Below is a small trained network, with its code and all its weights. Each question gives an input and a class and asks what happens when units are switched off, that is, made to give their printed mean instead of their output.

import numpy as np


def w(rows, s, z=0):
    codes = np.array(rows[::2]) - 128.0
    scale = np.full(codes.shape[1], s)
    scale[-1] = z or s
    return codes * scale


def norm(h):
    return h / np.sqrt((h * h).mean(-1, keepdims=True) + 1e-5)


def f(y):
    return np.maximum(y, 0)


def log_softmax(a):
    a = a - a.max(-1, keepdims=True)
    return a - np.log(np.exp(a).sum(-1, keepdims=True))


def net(x, mask):
    res = np.array(x, float).reshape(1, 3) / 4 @ E
    u = 0
    for l in range(2):
        y = f(norm(res) @ A[l][:, :-1].T + A[l][:, -1])
        res = res + np.where(mask[u : u + 16], y, B[l][:, -1]) @ B[l][:, :-1]
        u += 16
    return log_softmax(norm(res)[-1] @ U[:, :-1].T + U[:, -1])


A, B = {}, {}
E = w([
[223,85,255],'x0',
[98,142,122],'x1',
[200,98,123],'x2',
],0.0081)
A[0] = w([
[140,62,246,181],'L0N1',
[36,134,92,228],'L0N2',
[79,153,62,105],'L0N3',
[147,68,147,150],'L0N4',
[137,100,185,170],'L0N5',
[243,103,37,167],'L0N6',
[147,126,113,156],'L0N7',
[128,155,160,86],'L0N8',
[136,99,130,95],'L0N9',
[95,91,89,114],'L0N10',
[87,73,97,90],'L0N11',
[129,124,147,86],'L0N12',
[142,159,149,66],'L0N13',
[85,115,121,171],'L0N14',
[38,187,206,254],'L0N15',
[185,114,143,64],'L0N16',
],0.011,0.0015)
B[0] = w([
[137,87,127,254],'L0N1',
[172,33,195,214],'L0N2',
[199,105,58,201],'L0N3',
[149,85,213,177],'L0N4',
[102,99,28,191],'L0N5',
[49,11,165,204],'L0N6',
[45,106,225,142],'L0N7',
[184,148,171,145],'L0N8',
[102,153,2,142],'L0N9',
[215,183,186,160],'L0N10',
[143,123,97,153],'L0N11',
[145,152,172,141],'L0N12',
[110,240,45,139],'L0N13',
[190,108,147,159],'L0N14',
[129,7,159,205],'L0N15',
[149,155,91,179],'L0N16',
],0.0038,0.0082)
A[1] = w([
[153,117,171,86],'L1N1',
[70,114,67,224],'L1N2',
[163,152,73,171],'L1N3',
[163,173,171,170],'L1N4',
[201,106,124,112],'L1N5',
[186,109,173,193],'L1N6',
[118,153,201,162],'L1N7',
[209,137,76,93],'L1N8',
[247,82,135,149],'L1N9',
[194,188,166,152],'L1N10',
[168,160,224,131],'L1N11',
[111,153,220,85],'L1N12',
[53,143,72,255],'L1N13',
[148,97,76,178],'L1N14',
[215,100,108,128],'L1N15',
[161,31,127,187],'L1N16',
],0.011,0.0018)
B[1] = w([
[132,165,100,161],'L1N1',
[187,81,174,166],'L1N2',
[223,170,125,142],'L1N3',
[204,163,60,140],'L1N4',
[105,149,96,175],'L1N5',
[105,85,41,192],'L1N6',
[228,186,65,145],'L1N7',
[116,136,142,149],'L1N8',
[74,116,141,223],'L1N9',
[137,153,37,142],'L1N10',
[167,158,45,165],'L1N11',
[185,138,141,145],'L1N12',
[239,146,195,158],'L1N13',
[118,62,136,170],'L1N14',
[64,253,144,184],'L1N15',
[98,97,129,245],'L1N16',
],0.0051,0.012)
U = w([
[128,15,101,203],'0',
[141,5,180,190],'1',
[251,109,80,179],'2',
[23,105,165,151],'3',
[105,174,156,12],'4',
[77,241,88,59],'5',
[120,118,199,3],'6',
[98,209,205,24],'7',
],0.011,0.006)

Each question gives the input, the list of numbers given to net, and the class t.
The units are the neurons (one row each of A and B). Each row of codes is followed by its name. A weight is (code - 128) times the scale printed after its matrix; where a second scale follows, it is the last column's (A, B and U).
mask holds one flag per neuron, layer by layer. A switched-off neuron (its flag False) gives its mean, the last column of its row in B, instead of its output. The means were averaged over made-up inputs and are rounded, as every weight is.
A unit's drop is (log p(t) with every unit on - log p(t) with that unit switched off) / (log p(t) with every unit on - log p(t) with every unit switched off).
unit that matters most: the unit with the biggest drop
top k neurons: the k neurons with the biggest drops, biggest first
k most important neurons of layer l: the k neurons of layer l with the biggest drops, biggest first
drop when u is switched off: that unit's drop, to one decimal
input [2,-2,0], class 3: top neuron -> [L0N5]
input [5,-1,-1], class 2: top 3 neurons -> [L0N6, L0N15, L0N3]
input [-8,7,-4], class 2: top 2 neurons -> [L1N13, L0N6]
input [6,0,2], class 2: 4 most important neurons of layer 0 -> [L0N15, L0N2, L0N6, L0N3]
input [-6,7,-8], class 1: 3 most important neurons of layer 0 -> [L0N2, L0N15, L0N5]
input [6,4,-3], class 2: top 3 neurons -> [L0N6, L1N7, L1N11]
input [1,0,0], class 3: top 4 neurons -> [L0N6, L1N15, L0N15, L0N2]
input [-6,3,-6], class 1: 2 most important neurons of layer 0 -> [L0N2, L0N15]
input [6,-1,0], class 2: top 2 neurons -> [L0N15, L0N6]
input [3,-1,3], class 3: 2 most important neurons of layer 0 -> [L0N5, L0N2]
input [-5,3,1], class 2: top 2 neurons -> [L0N6, L1N3]
input [-8,-1,-2], class 2: top 2 neurons -> [L1N13, L0N6]
input [8,3,-3], class 2: 2 most important neurons of layer 1 -> [L1N11, L1N7]
input [7,4,2], class 2: unit that matters most -> L0N15
input [-4,-6,-7], class 1: drop when L0N15 is switched off -> 0.1
input [2,1,-1], class 3: drop when L0N6 is switched off -> 0.2
input [-2,-1,-1], class 3: 2 most important neurons of layer 1 -> [L1N15, L1N9]
input [2,0,2], class 3: drop when L0N2 is switched off -> 0.2
input [-2,-2,-8], class 1: drop when L1N6 is switched off -> 0.1
input [7,5,1], class 2: top neuron -> [L0N6]
input [6,-5,-5], class 2: 2 most important neurons of layer 0 -> [L0N6, L0N2]
